Here is a tiny trained network, its code and every weight. The questions are about switching its units off for an input and a class, where a switched-off unit gives its printed mean instead of its output.

import numpy as np


def w(rows, s, z=0):
    codes = np.array(rows[::2]) - 128.0
    scale = np.full(codes.shape[1], s)
    scale[-1] = z or s
    return codes * scale


def f(y):
    return y / 2 * (1 + np.tanh(0.7978845608 * (y + 0.044715 * y**3)))


def log_softmax(a):
    a = a - a.max(-1, keepdims=True)
    return a - np.log(np.exp(a).sum(-1, keepdims=True))


def net(x, mask):
    res = np.array(x, float).reshape(1, 7) / 4 @ E
    y = f(res @ A[0][:, :-1].T + A[0][:, -1])
    res = res + np.where(mask, y, B[0][:, -1]) @ B[0][:, :-1]
    return log_softmax(res[-1] @ U[:, :-1].T + U[:, -1])


A, B = {}, {}
E = w([
[111,106,159,181,162,177,62,166,131,201],'x0',
[111,97,115,102,192,106,133,188,76,144],'x1',
[101,177,101,81,54,138,92,199,107,105],'x2',
[78,131,35,158,149,194,255,169,126,145],'x3',
[136,155,140,140,112,130,124,109,138,122],'x4',
[97,159,94,96,118,46,143,95,202,172],'x5',
[160,113,142,40,81,147,177,137,100,194],'x6',
],0.0097)
A[0] = w([
[53,138,108,184,167,97,96,130,144,42,2],'N0',
[113,93,88,101,128,100,168,90,131,10,83],'N1',
[94,80,111,120,170,124,113,147,62,98,171],'N2',
[60,150,104,90,78,132,93,199,154,116,226],'N3',
[66,98,118,176,131,174,74,146,182,189,42],'N4',
[86,116,99,132,76,123,118,91,224,166,123],'N5',
[85,135,71,162,132,184,197,148,146,140,14],'N6',
[120,81,150,155,166,99,176,103,156,155,177],'N7',
[119,126,153,161,122,185,140,104,70,77,78],'N8',
[51,172,117,131,166,35,140,133,117,171,49],'N9',
],0.012,0.0042)
B[0] = w([
[142,42,140,45,82,147,200,59,96,149,241],'N0',
[136,215,160,180,127,117,108,222,91,249,243],'N1',
[210,141,88,148,47,128,89,134,175,154,215],'N2',
[167,116,126,196,183,128,183,46,90,92,254],'N3',
[132,241,165,127,116,86,187,201,87,185,220],'N4',
[201,86,97,110,113,158,98,205,125,106,240],'N5',
[128,88,217,103,107,67,55,84,135,101,241],'N6',
[151,142,106,173,131,130,174,70,71,57,245],'N7',
[144,123,108,85,156,142,155,209,200,74,196],'N8',
[169,130,151,127,88,207,98,209,171,78,214],'N9',
],0.012,0.0078)
U = w([
[124,231,174,120,135,108,151,181,65,219,30],'0',
[178,117,111,106,149,196,132,231,205,61,67],'1',
[137,94,133,15,115,178,199,76,65,197,216],'2',
[106,122,234,123,120,2,30,111,118,87,95],'3',
[154,146,123,159,138,127,152,136,135,135,253],'4',
[163,170,89,220,188,143,168,72,74,87,34],'5',
[162,146,107,140,123,157,126,144,131,138,212],'6',
[32,164,37,131,191,163,100,95,169,197,79],'7',
],0.008,0.006)

Each question gives the input, the list of numbers given to net, and the class t.
The units are the neurons (one row each of A and B). Each row of codes is followed by its name. A weight is (code - 128) times the scale printed after its matrix; where a second scale follows, it is the last column's (A, B and U).
mask holds one flag per neuron, in row order. A switched-off neuron (its flag False) gives its mean, the last column of its row in B, instead of its output. The means were averaged over made-up inputs and are rounded, as every weight is.
A unit's drop is (log p(t) with every unit on - log p(t) with that unit switched off) / (log p(t) with every unit on - log p(t) with every unit switched off).
The circuit of an input: a set's keep is (log p(t) with only the set's units on - log p(t) with every unit switched off) / (log p(t) with every unit on - log p(t) with every unit switched off). Starting from all 10 units, units are removed one at a time, each time the one whose removal leaves the highest keep (on an exact tie, the one counted first), for as long as the keep stays at least 0.8.
units of the circuit, in order: the units of the circuit, biggest drop first
k most important neurons: the k neurons with the biggest drops, biggest first
drop when u is switched off: that unit's drop, to one decimal
input [8,-6,-7,-4,1,0,6], class 0: 3 most important neurons => [N4, N0, N3]
input [3,4,-7,4,4,-7,-5], class 1: units of the circuit, in order => [N8]
input [-5,7,1,-2,-6,-1,6], class 6: 3 most important neurons => [N0, N2, N4]
input [5,7,0,4,-2,7,4], class 1: 2 most important neurons => [N9, N1]
input [-1,-8,-1,-7,-1,6,-5], class 6: 2 most important neurons => [N5, N6]
input [4,2,-7,8,8,3,-1], class 3: 2 most important neurons => [N6, N3]
input [7,4,7,5,1,-5,-6], class 0: 4 most important neurons => [N4, N7, N5, N9]
input [5,-5,0,0,-1,3,2], class 0: 2 most important neurons => [N4, N0]
input [-4,-7,-6,3,-1,-8,2], class 1: 2 most important neurons => [N8, N3]
input [1,-5,3,-6,-3,4,-6], class 2: 2 most important neurons => [N0, N6]
input [-3,0,-2,-4,4,-5,5], class 1: 2 most important neurons => [N0, N6]
input [-5,8,-3,-2,-6,-5,3], class 6: 3 most important neurons => [N2, N4, N0]
input [7,0,5,-4,5,-6,-8], class 2: 2 most important neurons => [N0, N1]
input [8,-6,-1,5,6,-7,-5], class 0: units of the circuit, in order => [N4]
input [-8,3,-3,1,-4,8,8], class 0: 2 most important neurons => [N1, N8]
input [-6,3,-8,3,4,8,-1], class 1: 3 most important neurons => [N9, N5, N3]
input [-2,-8,-8,8,3,8,8], class 1: drop when N3 is switched off => 0.2
input [-8,-5,4,3,-3,5,-1], class 0: drop when N1 is switched off => 2.0
input [2,-1,-8,8,-1,-6,-1], class 3: drop when N6 is switched off => 1.2
input [3,-2,0,3,-2,-8,-4], class 1: drop when N8 is switched off => 1.4
input [-2,-5,-1,8,6,3,5], class 3: units of the circuit, in order => [N6]
